Below are the code and all the weights of a small trained network. Each question names an input and a target symbol and asks about switching units off, where a switched-off unit gives its printed mean instead of its output.

import numpy as np


def w(rows, s, z=0):
    codes = np.array(rows[::2]) - 128.0
    scale = np.full(codes.shape[1], s)
    scale[-1] = z or s
    return codes * scale


def f(y):
    return np.maximum(y, 0)


def softmax(a):
    e = np.exp(a - a.max(-1, keepdims=True))
    return e / e.sum(-1, keepdims=True)


def log_softmax(a):
    a = a - a.max(-1, keepdims=True)
    return a - np.log(np.exp(a).sum(-1, keepdims=True))


def net(x, mask):
    ids = ['ΓΞΨαβδεζηλμστ'.index(c) for c in x.split()]
    T = len(ids)
    res = E[ids] + P[:T]
    u = 0
    for l in range(3):
        q, k, v = (res @ M[l].T for M in (Q, K, V))
        z = softmax(np.where(np.tri(T) > 0, q @ k.T / 4**0.5, -1e9)) @ v
        res = res + np.where(mask[u], z, O[l][:, -1]) @ O[l][:, :-1]
        u += 1
        y = f(res @ A[l][:, :-1].T + A[l][:, -1])
        res = res + np.where(mask[u : u + 12], y, B[l][:, -1]) @ B[l][:, :-1]
        u += 12
    return log_softmax(res[-1] @ U[:, :-1].T + U[:, -1])


Q, K, V, O, A, B = {}, {}, {}, {}, {}, {}
E = w([
[3,229,122,148],'Γ',
[163,206,65,134],'Ξ',
[225,126,82,103],'Ψ',
[247,137,65,99],'α',
[4,152,110,36],'β',
[171,110,103,113],'δ',
[34,42,122,159],'ε',
[159,157,172,105],'ζ',
[180,102,85,126],'η',
[99,161,55,122],'λ',
[173,206,96,143],'μ',
[209,145,224,98],'σ',
[86,36,36,95],'τ',
],0.015)
P = w([
[190,238,198,143],'0',
[129,136,124,254],'1',
[128,127,134,235],'2',
[158,133,126,215],'3',
[192,147,118,189],'4',
[183,130,139,158],'5',
[217,136,135,127],'6',
[215,126,134,121],'7',
[245,136,121,117],'8',
],0.0061)
Q[0] = w([
[148,127,163,36],'0.h1',
[143,2,185,43],'0.h1',
[116,14,88,203],'0.h1',
[81,131,195,150],'0.h1',
],0.0078)
K[0] = w([
[142,82,110,77],'0.h1',
[67,45,134,2],'0.h1',
[68,147,128,80],'0.h1',
[85,129,209,161],'0.h1',
],0.0084)
V[0] = w([
[229,88,90,122],'0.h1',
[141,69,3,224],'0.h1',
[92,107,116,165],'0.h1',
[201,20,212,116],'0.h1',
],0.0034)
O[0] = w([
[24,91,172,170,127],'0.h1',
[119,163,253,21,5],'0.h1',
[157,160,147,80,84],'0.h1',
[80,161,72,184,141],'0.h1',
],0.0052,0.0015)
A[0] = w([
[188,43,216,124,88],'0.n1',
[60,74,135,181,114],'0.n2',
[185,57,176,83,70],'0.n3',
[137,46,89,143,91],'0.n4',
[149,253,148,135,76],'0.n5',
[202,52,70,114,5],'0.n6',
[92,185,69,105,52],'0.n7',
[101,144,167,81,84],'0.n8',
[174,157,116,248,81],'0.n9',
[188,97,156,139,57],'0.n10',
[94,166,174,160,138],'0.n11',
[75,75,30,72,6],'0.n12',
],0.0072,0.003)
B[0] = w([
[166,254,82,178,252],'0.n1',
[232,186,108,96,175],'0.n2',
[70,173,163,87,208],'0.n3',
[163,178,235,106,174],'0.n4',
[74,32,176,168,221],'0.n5',
[16,47,172,81,174],'0.n6',
[80,116,160,196,181],'0.n7',
[84,146,75,167,153],'0.n8',
[115,99,204,50,204],'0.n9',
[138,239,144,120,202],'0.n10',
[135,49,99,140,175],'0.n11',
[133,121,201,27,204],'0.n12',
],0.008,0.0035)
Q[1] = w([
[159,56,228,70],'1.h1',
[30,167,53,92],'1.h1',
[9,43,38,2],'1.h1',
[152,191,164,175],'1.h1',
],0.0085)
K[1] = w([
[208,229,122,112],'1.h1',
[6,2,131,92],'1.h1',
[62,38,213,51],'1.h1',
[108,127,71,149],'1.h1',
],0.0099)
V[1] = w([
[115,195,109,160],'1.h1',
[130,71,115,150],'1.h1',
[104,175,72,222],'1.h1',
[120,1,72,224],'1.h1',
],0.0053)
O[1] = w([
[190,195,56,125,139],'1.h1',
[108,144,167,95,86],'1.h1',
[198,254,77,81,88],'1.h1',
[80,199,246,26,2],'1.h1',
],0.0049,0.0062)
A[1] = w([
[135,141,191,31,110],'1.n1',
[156,85,11,131,106],'1.n2',
[167,44,88,117,138],'1.n3',
[117,201,11,2,153],'1.n4',
[80,140,203,240,134],'1.n5',
[188,162,88,115,99],'1.n6',
[61,184,163,146,115],'1.n7',
[55,32,124,190,3],'1.n8',
[148,221,129,31,130],'1.n9',
[187,96,16,156,182],'1.n10',
[117,157,149,229,115],'1.n11',
[144,122,130,39,103],'1.n12',
],0.0073,0.0048)
B[1] = w([
[121,134,52,111,174],'1.n1',
[120,184,113,169,160],'1.n2',
[235,140,117,116,197],'1.n3',
[76,88,169,202,197],'1.n4',
[176,128,41,108,240],'1.n5',
[81,60,119,155,208],'1.n6',
[147,70,92,250,179],'1.n7',
[97,244,94,21,173],'1.n8',
[98,57,144,184,177],'1.n9',
[161,183,222,141,253],'1.n10',
[171,124,61,89,246],'1.n11',
[126,156,62,134,164],'1.n12',
],0.011,0.0035)
Q[2] = w([
[206,32,125,161],'2.h1',
[245,2,140,151],'2.h1',
[136,74,67,170],'2.h1',
[200,90,170,96],'2.h1',
],0.0078)
K[2] = w([
[67,155,77,77],'2.h1',
[1,147,14,40],'2.h1',
[127,111,107,78],'2.h1',
[13,99,19,60],'2.h1',
],0.006)
V[2] = w([
[100,32,192,86],'2.h1',
[207,141,166,111],'2.h1',
[150,66,2,112],'2.h1',
[43,197,151,176],'2.h1',
],0.0091)
O[2] = w([
[169,62,130,2,81],'2.h1',
[124,201,228,152,95],'2.h1',
[83,192,21,89,255],'2.h1',
[143,40,103,192,94],'2.h1',
],0.008,0.0052)
A[2] = w([
[142,112,250,89,92],'2.n1',
[93,57,178,93,119],'2.n2',
[39,82,143,130,92],'2.n3',
[94,63,98,140,112],'2.n4',
[80,108,119,168,89],'2.n5',
[106,111,133,117,119],'2.n6',
[129,133,138,68,96],'2.n7',
[101,121,157,169,253],'2.n8',
[164,143,123,170,124],'2.n9',
[85,191,169,152,86],'2.n10',
[155,135,142,153,153],'2.n11',
[124,66,95,100,66],'2.n12',
],0.012,0.0061)
B[2] = w([
[217,75,202,19,139],'2.n1',
[112,145,68,129,151],'2.n2',
[226,113,82,149,202],'2.n3',
[97,122,161,76,197],'2.n4',
[210,132,116,152,200],'2.n5',
[140,137,135,126,146],'2.n6',
[172,155,136,167,177],'2.n7',
[7,119,207,82,241],'2.n8',
[125,117,154,158,254],'2.n9',
[211,89,73,132,246],'2.n10',
[111,104,146,153,204],'2.n11',
[136,163,151,185,201],'2.n12',
],0.015,0.0063)
U = w([
[27,203,58,197,64],'Γ',
[95,184,173,129,102],'Ξ',
[135,150,165,82,3],'Ψ',
[151,159,164,85,7],'α',
[155,1,43,97,167],'β',
[116,143,158,86,52],'δ',
[32,114,141,63,236],'ε',
[101,157,145,102,86],'ζ',
[108,138,164,83,97],'η',
[24,152,195,137,230],'λ',
[78,150,153,104,143],'μ',
[204,196,189,232,148],'σ',
[167,226,44,4,170],'τ',
],0.0068,0.0061)

Each question gives the input, a string of symbols that net reads in full, and the target symbol t.
The units are the heads (4 rows each of Q, K, V and O) and the neurons (one row each of A and B). Each row of codes is followed by its name. A weight is (code - 128) times the scale printed after its matrix; where a second scale follows, it is the last column's (O, A, B and U).
mask holds one flag per unit, layer by layer, with each layer's heads first. A switched-off unit (its flag False) gives its mean, the last column of its rows in O or B, instead of its output. The means were averaged over made-up inputs and are rounded, as every weight is.
A unit's drop is (log p(t) with every unit on - log p(t) with that unit switched off) / (log p(t) with every unit on - log p(t) with every unit switched off).
The circuit of an input: a set's keep is (log p(t) with only the set's units on - log p(t) with every unit switched off) / (log p(t) with every unit on - log p(t) with every unit switched off). Starting from the 12 units with the biggest drops (on a tie, the unit counted first), units are removed one at a time, each time the one whose removal leaves the highest keep (on an exact tie, the one counted first), for as long as the keep stays at least 0.8.
circuit, biggest first: the units of the circuit, biggest drop first
most important unit: the unit with the biggest drop
k most important neurons: the k neurons with the biggest drops, biggest first
top k neurons in layer l: the k neurons of layer l with the biggest drops, biggest first
input β β τ ε σ β Γ τ δ, target τ: 4 most important neurons -> 0.n6; 1.n1; 1.n7; 2.n8
input σ σ λ σ μ σ τ ζ, target τ: most important unit -> 2.h1
input τ σ α δ, target τ: circuit, biggest first -> 2.h1; 1.h1; 0.n1; 1.n10
input β α β ζ, target β: circuit, biggest first -> 2.h1; 1.n10
input σ α ε σ λ β σ, target β: 2 most important neurons -> 0.n1; 0.n2
input β σ ε σ β, target β: circuit, biggest first -> 2.n3; 1.n4; 1.n10
input σ σ σ σ τ ε, target τ: 3 most important neurons -> 0.n12; 0.n6; 0.n1
input Γ δ σ, target Γ: circuit, biggest first -> 2.h1; 1.n5; 1.n10; 1.n7
input β ε ε α δ β μ, target β: circuit, biggest first -> 2.h1; 0.n1
input η ζ σ τ τ σ Ψ, target τ: top 3 neurons in layer 1 -> 1.n1; 1.n10; 1.n3
input σ ε Γ λ β σ τ α, target τ: 3 most important neurons -> 0.n6; 1.n1; 1.n8
input Γ τ β α τ Γ, target τ: 3 most important neurons -> 0.n6; 0.n1; 0.n5
input λ σ σ σ σ τ μ, target τ: top 3 neurons in layer 0 -> 0.n6; 0.n1; 0.n12
input λ ε β σ, target β: circuit, biggest first -> 2.h1
input β η β η σ σ λ, target λ: 2 most important neurons -> 2.n8; 2.n3
input λ σ σ λ σ, target λ: top 4 neurons in layer 2 -> 2.n8; 2.n10; 2.n3; 2.n5
input Ψ σ β σ ζ, target β: top 2 neurons in layer 0 -> 0.n1; 0.n10
input β α τ σ τ σ, target τ: 2 most important neurons -> 0.n6; 0.n12
input Γ β τ α, target τ: 3 most important neurons -> 0.n6; 0.n1; 1.n1
input μ μ τ η, target τ: most important neuron -> 0.n1
input ε ε β σ σ σ ε, target σ: top 4 neurons in layer 2 -> 2.n8; 2.n10; 2.n12; 2.n9
input β τ σ Γ α σ τ, target τ: 2 most important neurons -> 0.n6; 2.n8
input σ τ σ σ Γ β σ τ ε, target τ: top 2 neurons in layer 0 -> 0.n6; 0.n12
input τ β β σ ε, target σ: top 3 neurons in layer 2 -> 2.n8; 2.n10; 2.n9
